Below are the code and all the weights of a small trained network. Each question names an input and a class and asks about switching units off, where a switched-off unit gives its printed mean instead of its output.

import numpy as np


def w(rows, s, z=0):
    codes = np.array(rows[::2]) - 128.0
    scale = np.full(codes.shape[1], s)
    scale[-1] = z or s
    return codes * scale


def f(y):
    return np.maximum(y, 0)


def log_softmax(a):
    a = a - a.max(-1, keepdims=True)
    return a - np.log(np.exp(a).sum(-1, keepdims=True))


def net(x, mask):
    res = np.array(x, float).reshape(1, 6) / 4 @ E
    y = f(res @ A[0][:, :-1].T + A[0][:, -1])
    res = res + np.where(mask, y, B[0][:, -1]) @ B[0][:, :-1]
    return log_softmax(res[-1] @ U[:, :-1].T + U[:, -1])


A, B = {}, {}
E = w([
[98,78,71,241,94,42,54],'x0',
[118,92,98,203,134,244,179],'x1',
[15,153,122,123,122,115,231],'x2',
[231,2,159,119,108,110,183],'x3',
[202,168,123,44,116,158,179],'x4',
[179,175,184,206,238,88,142],'x5',
],0.009)
A[0] = w([
[173,144,105,150,127,173,196,167],'N0',
[191,66,121,87,88,98,123,155],'N1',
[56,142,134,101,115,112,146,170],'N2',
[99,177,105,77,38,158,180,161],'N3',
[174,71,141,81,93,100,101,159],'N4',
[228,108,170,129,115,87,152,209],'N5',
[162,173,184,101,168,220,194,150],'N6',
[119,63,69,145,108,206,89,221],'N7',
[102,175,115,121,98,101,81,214],'N8',
[56,149,166,150,190,121,156,111],'N9',
[112,153,172,156,179,55,36,238],'N10',
[116,186,160,110,189,195,155,174],'N11',
[88,120,44,73,89,139,153,139],'N12',
[159,12,140,151,89,172,90,251],'N13',
[79,91,116,189,92,151,138,163],'N14',
[113,197,105,127,160,58,81,88],'N15',
],0.011,0.0028)
B[0] = w([
[122,139,106,84,178,81,104,189],'N0',
[186,58,155,167,140,161,141,208],'N1',
[78,106,162,118,85,171,120,186],'N2',
[112,80,231,74,84,73,40,219],'N3',
[195,35,156,197,144,205,131,199],'N4',
[164,92,164,147,174,112,162,214],'N5',
[166,187,133,68,176,129,96,228],'N6',
[136,93,93,142,129,70,123,228],'N7',
[96,119,102,114,64,163,77,190],'N8',
[57,166,152,134,138,171,157,191],'N9',
[162,254,105,182,69,136,101,236],'N10',
[143,190,175,64,172,156,116,204],'N11',
[94,33,154,124,69,74,89,205],'N12',
[127,102,82,125,182,145,146,250],'N13',
[75,80,74,177,111,102,221,212],'N14',
[116,212,123,141,72,141,63,198],'N15',
],0.0089,0.013)
U = w([
[88,92,202,97,73,118,94,79],'0',
[179,70,137,147,169,208,141,22],'1',
[121,189,102,156,83,156,84,246],'2',
[100,98,2,183,134,100,180,214],'3',
[155,172,158,66,218,178,115,201],'4',
[52,167,180,173,138,179,212,87],'5',
[158,164,165,183,163,52,155,86],'6',
],0.0092,0.0013)

Each question gives the input, the list of numbers given to net, and the class t.
The units are the neurons (one row each of A and B). Each row of codes is followed by its name. A weight is (code - 128) times the scale printed after its matrix; where a second scale follows, it is the last column's (A, B and U).
mask holds one flag per neuron, in row order. A switched-off neuron (its flag False) gives its mean, the last column of its row in B, instead of its output. The means were averaged over made-up inputs and are rounded, as every weight is.
A unit's drop is (log p(t) with every unit on - log p(t) with that unit switched off) / (log p(t) with every unit on - log p(t) with every unit switched off).
The circuit of an input: a set's keep is (log p(t) with only the set's units on - log p(t) with every unit switched off) / (log p(t) with every unit on - log p(t) with every unit switched off). Starting from the 12 units with the biggest drops (on a tie, the unit counted first), units are removed one at a time, each time the one whose removal leaves the highest keep (on an exact tie, the one counted first), for as long as the keep stays at least 0.8.
circuit, biggest first: the units of the circuit, biggest drop first
unit that matters most: the unit with the biggest drop
k most important neurons: the k neurons with the biggest drops, biggest first
drop of u: that unit's drop, to one decimal
input [4,-1,5,0,1,2], class 5: unit that matters most	N7
input [1,3,5,7,2,8], class 4: circuit, biggest first	[N6; N14; N0]
input [2,-3,4,4,-8,4], class 5: circuit, biggest first	[N9; N7; N3]
input [3,-4,6,0,1,8], class 2: 3 most important neurons	[N10; N15; N14]
input [-2,8,0,4,1,-7], class 3: 2 most important neurons	[N7; N13]
input [-2,-7,7,8,6,0], class 1: 2 most important neurons	[N4; N1]
input [0,2,7,0,2,1], class 0: 3 most important neurons	[N3; N13; N10]
input [4,2,-2,-2,2,8], class 2: circuit, biggest first	[N10; N15]
input [-7,-8,-2,3,-8,-2], class 1: circuit, biggest first	[N4; N3]
input [-1,5,1,-7,-6,-1], class 5: 2 most important neurons	[N9; N14]
input [5,8,-8,4,0,-2], class 3: 2 most important neurons	[N7; N14]
input [1,6,7,-3,8,2], class 4: 2 most important neurons	[N6; N11]
input [-4,7,-2,-5,-7,-5], class 3: 3 most important neurons	[N14; N7; N15]
input [-7,6,1,5,0,-3], class 4: circuit, biggest first	[N6]
input [1,7,2,-7,-6,-5], class 3: 2 most important neurons	[N14; N7]
input [-2,6,-3,-8,-2,0], class 4: 3 most important neurons	[N11; N10; N12]
input [8,3,-2,0,-6,4], class 3: drop of N14	0.6
input [-8,-4,2,-6,7,-3], class 0: drop of N2	0.2
input [1,8,2,-8,-4,-3], class 3: drop of N12	0.1
input [8,-4,-6,0,2,7], class 2: circuit, biggest first	[N10]
